Here is a tiny trained network, its code and every weight. The questions are about switching its units off for an input and a class, where a switched-off unit gives its printed mean instead of its output.

import numpy as np


def w(rows, s, z=0):
    codes = np.array(rows[::2]) - 128.0
    scale = np.full(codes.shape[1], s)
    scale[-1] = z or s
    return codes * scale


def f(y):
    return np.maximum(y, 0)


def log_softmax(a):
    a = a - a.max(-1, keepdims=True)
    return a - np.log(np.exp(a).sum(-1, keepdims=True))


def net(x, mask):
    res = np.array(x, float).reshape(1, 5) / 4 @ E
    y = f(res @ A[0][:, :-1].T + A[0][:, -1])
    res = res + np.where(mask, y, B[0][:, -1]) @ B[0][:, :-1]
    return log_softmax(res[-1] @ U[:, :-1].T + U[:, -1])


A, B = {}, {}
E = w([
[128,128,127],'x0',
[202,70,156],'x1',
[58,62,126],'x2',
[147,111,5],'x3',
[128,128,128],'x4',
],0.025)
A[0] = w([
[160,118,67,154],'N0',
[196,118,30,2],'N1',
[215,125,150,151],'N2',
[129,129,130,74],'N3',
[174,49,145,55],'N4',
[135,30,143,18],'N5',
[71,113,124,142],'N6',
[218,118,146,132],'N7',
[173,215,120,246],'N8',
[125,100,4,21],'N9',
],0.019,0.0069)
B[0] = w([
[197,174,82,210],'N0',
[248,127,108,245],'N1',
[138,30,160,216],'N2',
[124,120,124,128],'N3',
[170,234,97,191],'N4',
[129,212,120,180],'N5',
[82,116,153,172],'N6',
[122,46,166,216],'N7',
[170,207,125,228],'N8',
[144,30,48,254],'N9',
],0.014,0.029)
U = w([
[140,241,165,202],'0',
[124,1,110,203],'1',
[161,210,38,106],'2',
[165,87,99,3],'3',
[23,123,159,94],'4',
],0.018,0.014)

Each question gives the input, the list of numbers given to net, and the class t.
The units are the neurons (one row each of A and B). Each row of codes is followed by its name. A weight is (code - 128) times the scale printed after its matrix; where a second scale follows, it is the last column's (A, B and U).
mask holds one flag per neuron, in row order. A switched-off neuron (its flag False) gives its mean, the last column of its row in B, instead of its output. The means were averaged over made-up inputs and are rounded, as every weight is.
A unit's drop is (log p(t) with every unit on - log p(t) with that unit switched off) / (log p(t) with every unit on - log p(t) with every unit switched off).
The circuit of an input: a set's keep is (log p(t) with only the set's units on - log p(t) with every unit switched off) / (log p(t) with every unit on - log p(t) with every unit switched off). Starting from all 10 units, units are removed one at a time, each time the one whose removal leaves the highest keep (on an exact tie, the one counted first), for as long as the keep stays at least 0.8.
units of the circuit, in order: the units of the circuit, biggest drop first
most important unit: the unit with the biggest drop
top k neurons: the k neurons with the biggest drops, biggest first
drop when u is switched off: that unit's drop, to one decimal
input [6,0,2,-8,-3], class 4: top 2 neurons -> (N1 N8)
input [1,3,-8,1,-3], class 3: units of the circuit, in order -> (N8 N9 N2 N7)
input [-7,-6,1,8,7], class 1: units of the circuit, in order -> (N9)
input [7,0,2,0,-3], class 4: units of the circuit, in order -> (N9 N1 N0)
input [-7,6,2,6,0], class 2: top 3 neurons -> (N4 N5 N0)
input [8,7,-6,8,1], class 3: top 3 neurons -> (N1 N2 N0)
input [-4,4,-8,3,-5], class 3: units of the circuit, in order -> (N2 N8)
input [2,-1,2,-6,-8], class 4: top 3 neurons -> (N9 N1 N8)
input [-5,1,-4,-3,3], class 1: top 2 neurons -> (N4 N2)
input [-3,7,-8,4,-2], class 3: top 4 neurons -> (N2 N7 N8 N1)
input [7,-3,3,-6,-5], class 4: top 2 neurons -> (N9 N1)
input [1,7,1,-5,-1], class 0: top 3 neurons -> (N4 N9 N5)
input [2,-2,1,8,2], class 1: top 3 neurons -> (N9 N4 N8)
input [-5,-1,-1,-8,-6], class 0: top 2 neurons -> (N9 N7)
input [7,7,3,-5,5], class 0: most important unit -> N4
input [-1,0,-7,-5,6], class 0: top 2 neurons -> (N9 N8)
input [8,2,-6,6,-1], class 3: drop when N9 is switched off -> 0.1
input [-5,1,7,-6,-2], class 0: drop when N5 is switched off -> 0.2
input [-8,-4,2,0,-2], class 4: drop when N9 is switched off -> 0.3
input [1,-8,-1,-5,-4], class 0: most important unit -> N9
